The symbols move the points like this.
q793: za>q496, ra>q637, ru>q643, de>q657, ko>q923, ve>q355
q463: za>q668, ra>q134, ru>q94, de>q875, ko>q358, ve>q622
q358: za>q914, ra>q668, ru>q134, de>q938, ko>q682, ve>q659
q995: za>q622, ra>q58, ru>q754, de>q134, ko>q638, ve>q790
q770: za>q734, ra>q211, ru>q890, de>q559, ko>q825, ve>q653
q232: za>q890, ra>q938, ru>q875, de>q653, ko>q796, ve>q914
q938: za>q287, ra>q396, ru>q682, de>q770, ko>q890, ve>q232
q796: za>q211, ra>q890, ru>q938, de>q879, ko>q770, ve>q453
q657: za>q457, ra>q400, ru>q923, de>q544, ko>q405, ve>q194
q754: za>q591, ra>q763, ru>q457, de>q638, ko>q58, ve>q544
q988: za>q875, ra>q659, ru>q622, de>q914, ko>q70, ve>q134
q58: za>q463, ra>q591, ru>q763, de>q988, ko>q622, ve>q995
q890: za>q251, ra>q287, ru>q396, de>q825, ko>q211, ve>q796
q638: za>q659, ra>q622, ru>q58, de>q668, ko>q988, ve>q94
q194: za>q405, ra>q657, ru>q906, de>q629, ko>q841, ve>q496
q457: za>q790, ra>q629, ru>q420, de>q58, ko>q763, ve>q405
q622: za>q358, ra>q463, ru>q591, de>q70, ko>q659, ve>q638
q355: za>q923, ra>q793, ru>none, de>q194, ko>q906, ve>q538
q906: za>q400, ra>q923, ru>q793, de>q841, ko>q657, ve>q380
q538: za>q906, ra>q355, ru>none, de>q496, ko>q380, ve>q643
q396: za>q653, ra>q453, ru>q914, de>q211, ko>q287, ve>q938
q591: za>q134, ra>q94, ru>q790, de>q659, ko>q463, ve>q58
q544: za>q58, ra>q754, ru>q405, de>q94, ko>q995, ve>q629
q659: za>q682, ra>q358, ru>q463, de>q232, ko>q875, ve>q988
q880: za>none, ra>q559, ru>q879, de>none, ko>q297, ve>q734
q400: za>q629, ra>q420, ru>q496, de>q754, ko>q457, ve>q657
q643: za>q380, ra>q538, ru>none, de>q923, ko>q637, ve>none
q734: za>q297, ra>q880, ru>q251, de>none, ko>q158, ve>q825
q251: za>q559, ra>q879, ru>q653, de>q158, ko>q880, ve>q211
q790: za>q638, ra>q995, ru>q544, de>q463, ko>q94, ve>q763
q420: za>q544, ra>q841, ru>q194, de>q763, ko>q629, ve>q400
q496: za>q841, ra>q194, ru>q380, de>q457, ko>q420, ve>q923
q287: za>q879, ra>q653, ru>q453, de>q734, ko>q251, ve>q890
q923: za>q420, ra>q496, ru>q637, de>q405, ko>q400, ve>q906
q668: za>q232, ra>q70, ru>q988, de>q396, ko>q914, ve>q358
q763: za>q94, ra>q790, ru>q629, de>q622, ko>q591, ve>q754
q914: za>q796, ra>q232, ru>q70, de>q287, ko>q453, ve>q682
q682: za>q453, ra>q914, ru>q668, de>q890, ko>q396, ve>q875
q405: za>q763, ra>q457, ru>q400, de>q995, ko>q754, ve>q841
q70: za>q938, ra>q875, ru>q659, de>q453, ko>q232, ve>q668
q841: za>q754, ra>q405, ru>q657, de>q790, ko>q544, ve>q420
q653: za>q825, ra>q770, ru>q796, de>q880, ko>q879, ve>q287
q878: za>none, ra>q158, ru>q734, de>none, ko>none, ve>q559
q637: za>q194, ra>q380, ru>q538, de>q400, ko>q496, ve>q793
q158: za>none, ra>q297, ru>q880, de>none, ko>none, ve>q878
q453: za>q770, ra>q796, ru>q232, de>q251, ko>q653, ve>q396
q211: za>q880, ra>q251, ru>q287, de>q878, ko>q734, ve>q770
q94: za>q988, ra>q638, ru>q995, de>q358, ko>q134, ve>q591
q825: za>q158, ra>q734, ru>q211, de>none, ko>q878, ve>q879
q380: za>q657, ra>q906, ru>q355, de>q420, ko>q194, ve>q637
q879: za>q878, ra>q825, ru>q770, de>q297, ko>q559, ve>q251
q559: za>none, ra>q878, ru>q825, de>none, ko>none, ve>q880
q297: za>none, ra>none, ru>q559, de>none, ko>none, ve>q158
q875: za>q396, ra>q682, ru>q358, de>q796, ko>q938, ve>q70
q134: za>q70, ra>q988, ru>q638, de>q682, ko>q668, ve>q463
q629: za>q995, ra>q544, ru>q841, de>q591, ko>q790, ve>q457

The rows follow the links: the fewer symbols apart two points are, the more alike their rows tend to be.

Row, then point:
22 -2 5 -9 -4 -26 84 71 -28 -27 -56 29 -5 -9 6 36 20 4 15 -29 7 -22 -50 -45 40 70 -13 60 27 30 -47 -20 53 -17 -57 -8 43 -3 9 -50 41 20 54; point q754
2 -6 -11 13 29 28 12 -28 -5 -13 32 -40 6 -1 31 31 42 23 20 -56 -9 -35 -14 -85 26 19 4 -22 45 -4 68 41 8 64 -26 -24 42 13 65 26 -10 101 52; point q355
26 8 5 -12 -7 -22 90 66 -26 -35 -52 32 7 -7 0 36 29 8 13 -26 8 -20 -47 -56 41 63 -13 58 29 33 -42 -12 52 -8 -62 -16 41 -10 15 -43 37 26 57; point q544
-6 38 -7 -25 -17 -12 -7 1 17 -13 -3 47 26 12 -49 -38 -22 -6 -19 71 13 43 58 46 -26 -70 -6 8 -44 33 -32 10 -13 -19 22 -4 -74 -48 -47 21 -30 -90 -59; point q880
-24 -17 1 15 1 17 -98 -61 23 44 43 -38 -14 4 0 -35 -34 -11 -15 25 -10 20 33 71 -40 -52 16 -57 -29 -49 32 -7 -52 -10 66 23 -31 22 -21 28 -23 -31 -55; point q396
1 -19 -6 15 27 31 1 -33 -6 -3 32 -48 -5 -4 37 30 39 18 23 -59 -14 -38 -18 -75 23 23 7 -26 44 -13 68 31 6 58 -20 -14 42 24 65 21 -6 105 52; point q643
-2 35 -5 -26 -20 -18 7 16 10 -14 -19 55 23 8 -48 -31 -26 -8 -21 68 15 44 47 51 -21 -54 -9 18 -43 36 -45 -1 -7 -32 15 1 -65 -49 -54 7 -17 -96 -55; point q158
17 24 -14 -9 12 10 76 20 -13 -50 -9 15 25 4 4 36 47 26 17 -36 5 -24 -8 -100 41 19 -10 27 39 49 17 41 38 53 -58 -37 24 -24 47 10 -6 62 59; point q657
1 -51 24 24 -10 -22 -15 27 -16 38 -27 -28 -49 -21 33 15 -21 -20 5 -30 -13 -18 -70 44 3 80 6 10 7 -52 -38 -67 8 -56 5 39 55 55 -13 -65 55 6 23; point q463
0 36 -3 -28 -21 -23 7 19 11 -13 -24 55 21 11 -45 -34 -27 -9 -22 67 17 41 42 55 -17 -53 -7 20 -44 35 -50 -5 -6 -36 18 0 -61 -44 -57 1 -14 -101 -56; point q297
17 -32 21 10 -14 -28 38 56 -26 11 -52 0 -30 -19 21 28 -4 -12 9 -29 -3 -20 -74 8 21 88 -3 39 16 -20 -56 -59 31 -51 -27 20 55 33 -7 -70 58 6 41; point q591
8 7 -15 2 26 25 35 -18 -7 -27 25 -18 15 2 22 31 48 26 20 -50 -3 -33 -2 -95 31 12 1 -7 40 18 59 47 17 67 -38 -28 31 -2 62 29 -15 92 56; point q380
14 -38 24 10 -10 -29 26 53 -25 16 -44 -10 -38 -19 26 24 -7 -13 8 -31 -6 -20 -76 16 17 88 0 36 16 -30 -52 -61 28 -51 -21 25 57 40 -12 -70 63 7 36; point q94

Each walk starts at a row. The symbols on each line, taken left to right, move it on to the next point.
Answer with the point's row; about right is enough.
start -12 -57 27 32 -4 -6 -63 -13 -3 57 3 -52 -54 -15 36 -1 -32 -22 -3 -19 -21 -12 -48 69 -19 48 17 -24 -3 -75 -6 -62 -21 -46 40 43 37 64 -12 -40 37 1 -7
ve de ru ko ko -20 6 -5 1 -2 15 -78 -51 27 29 42 -11 7 9 -17 -40 -30 -5 -16 41 -3 31 56 61 -41 -72 7 -44 -38 -19 30 12 -48 2 60 10 -53 -8 -25 38 -39 -46 -61
ra ru ve za -16 20 -8 -8 -7 10 -62 -42 26 12 33 4 15 17 -27 -42 -24 -3 -17 54 2 36 65 56 -39 -80 5 -36 -37 1 16 17 -42 1 48 3 -66 -23 -31 45 -43 -58 -70
start -7 35 -12 -20 -12 -4 -18 -10 20 -8 4 42 28 15 -46 -40 -23 -5 -19 64 12 42 66 49 -27 -77 -6 -4 -45 27 -14 16 -21 -12 29 -4 -73 -44 -43 30 -36 -84 -64
ra ru ve ko ru -12 32 -12 -20 -7 4 -32 -25 23 -5 18 30 26 13 -38 -39 -23 -3 -20 63 8 43 66 47 -33 -83 -4 -15 -42 20 -5 21 -30 -5 36 -3 -69 -36 -40 37 -39 -75 -62
de ru ve ve ru -10 31 -11 -13 -8 5 -41 -32 25 0 24 23 22 16 -38 -41 -24 -4 -22 63 7 41 68 51 -33 -86 0 -22 -41 13 5 22 -37 -1 39 0 -70 -32 -38 41 -43 -68 -66
start -8 35 -10 -18 -12 0 -25 -18 21 -6 11 35 29 18 -42 -39 -23 -3 -19 64 11 43 65 48 -30 -80 -6 -12 -41 24 -11 18 -27 -8 30 -6 -70 -44 -40 34 -39 -79 -65
ve ru ve -18 15 -8 -2 -1 9 -67 -48 29 15 34 -3 9 12 -22 -41 -26 -5 -19 47 -3 33 59 58 -42 -78 5 -42 -41 -10 20 15 -42 4 54 4 -60 -13 -28 43 -41 -52 -66
ra ru ve za -13 26 -11 -13 -3 7 -52 -38 23 6 29 15 21 15 -32 -42 -26 -5 -20 58 5 39 67 54 -35 -85 -1 -30 -41 8 11 23 -35 0 44 2 -71 -26 -30 43 -42 -64 -66
start 22 24 -14 -12 9 1 87 40 -19 -47 -21 26 25 2 1 34 47 18 15 -29 12 -23 -15 -96 43 29 -13 42 37 51 0 32 45 37 -63 -35 29 -26 37 -2 5 52 59
ru ko ru ru 10 18 -17 -4 22 24 49 -6 -6 -37 14 -4 27 3 12 31 51 25 18 -40 2 -29 -1 -103 37 12 -3 6 43 31 47 48 26 65 -48 -33 26 -12 59 25 -14 86 57
ru ru za de 22 24 -9 -17 3 -5 94 42 -20 -48 -30 30 22 -1 -1 37 42 18 20 -29 11 -21 -24 -90 42 37 -12 44 34 51 -8 22 48 29 -64 -30 28 -25 34 -9 12 43 63
start 23 -4 12 -4 -7 -24 78 68 -27 -20 -57 27 -7 -11 8 33 15 0 13 -30 6 -23 -60 -35 37 76 -9 58 24 23 -50 -30 48 -24 -54 -4 46 4 7 -54 45 14 55
za ra ko de ru -15 -54 20 33 2 1 -83 -30 7 60 19 -58 -51 -14 32 -9 -33 -19 -4 -12 -16 -2 -32 75 -29 24 18 -40 -11 -76 6 -50 -34 -37 52 44 21 62 -14 -23 22 -2 -20
ru de ru de -22 -1 -3 4 1 17 -85 -57 27 31 45 -22 2 6 -11 -41 -30 -8 -15 36 -6 27 51 63 -43 -66 8 -51 -36 -27 29 6 -49 0 59 16 -48 3 -24 36 -35 -39 -62
start 7 11 -16 1 25 24 42 -12 -8 -30 18 -13 20 6 16 34 50 28 18 -47 0 -33 -3 -102 33 11 -2 -1 42 24 55 49 19 66 -42 -31 29 -9 61 27 -13 90 56
ru de za za 21 -12 14 -3 -11 -28 72 69 -28 -13 -57 20 -14 -12 11 33 10 -4 14 -28 5 -22 -65 -25 33 80 -9 57 26 12 -55 -36 48 -29 -48 5 50 10 -1 -61 49 15 51
de za ve ru 0 -56 30 25 -7 -18 -29 19 -14 47 -21 -36 -53 -20 34 10 -26 -20 1 -29 -14 -17 -67 53 -1 72 11 1 4 -60 -30 -68 0 -55 14 40 52 62 -12 -61 52 5 10
start -10 -58 23 32 -5 -10 -54 -3 -6 54 -2 -48 -56 -18 35 4 -28 -20 -3 -24 -16 -12 -56 64 -13 56 15 -16 -1 -73 -16 -62 -16 -50 33 43 44 65 -11 -48 43 5 -2
ra za ru ko -26 -31 8 23 2 14 -100 -56 16 54 39 -48 -31 -3 15 -29 -38 -17 -11 9 -17 11 12 78 -38 -27 17 -55 -23 -64 28 -22 -48 -16 63 31 -12 41 -15 13 -11 -16 -48
ru za ve -23 -27 5 17 3 13 -99 -59 24 48 45 -43 -22 2 8 -32 -34 -12 -16 17 -14 16 22 75 -42 -39 16 -55 -28 -55 29 -12 -51 -13 66 28 -25 27 -18 20 -17 -27 -51
start -21 -39 13 26 1 11 -99 -50 16 64 36 -53 -35 -4 21 -26 -38 -16 -8 4 -17 9 1 78 -38 -12 16 -53 -21 -68 24 -28 -48 -20 63 37 -2 47 -15 5 -1 -14 -43
ru ve ko ru ra -19 -50 19 30 1 6 -90 -36 8 59 23 -58 -44 -10 29 -17 -35 -18 -5 -8 -20 2 -20 74 -31 13 17 -44 -16 -76 12 -44 -37 -34 56 43 13 56 -14 -14 14 -7 -27
ru ko ru -13 -55 21 35 -2 -2 -76 -20 0 59 11 -56 -52 -13 33 -7 -35 -19 -3 -16 -20 -6 -40 70 -24 38 14 -31 -6 -78 1 -55 -27 -42 44 45 28 63 -14 -32 29 -3 -13
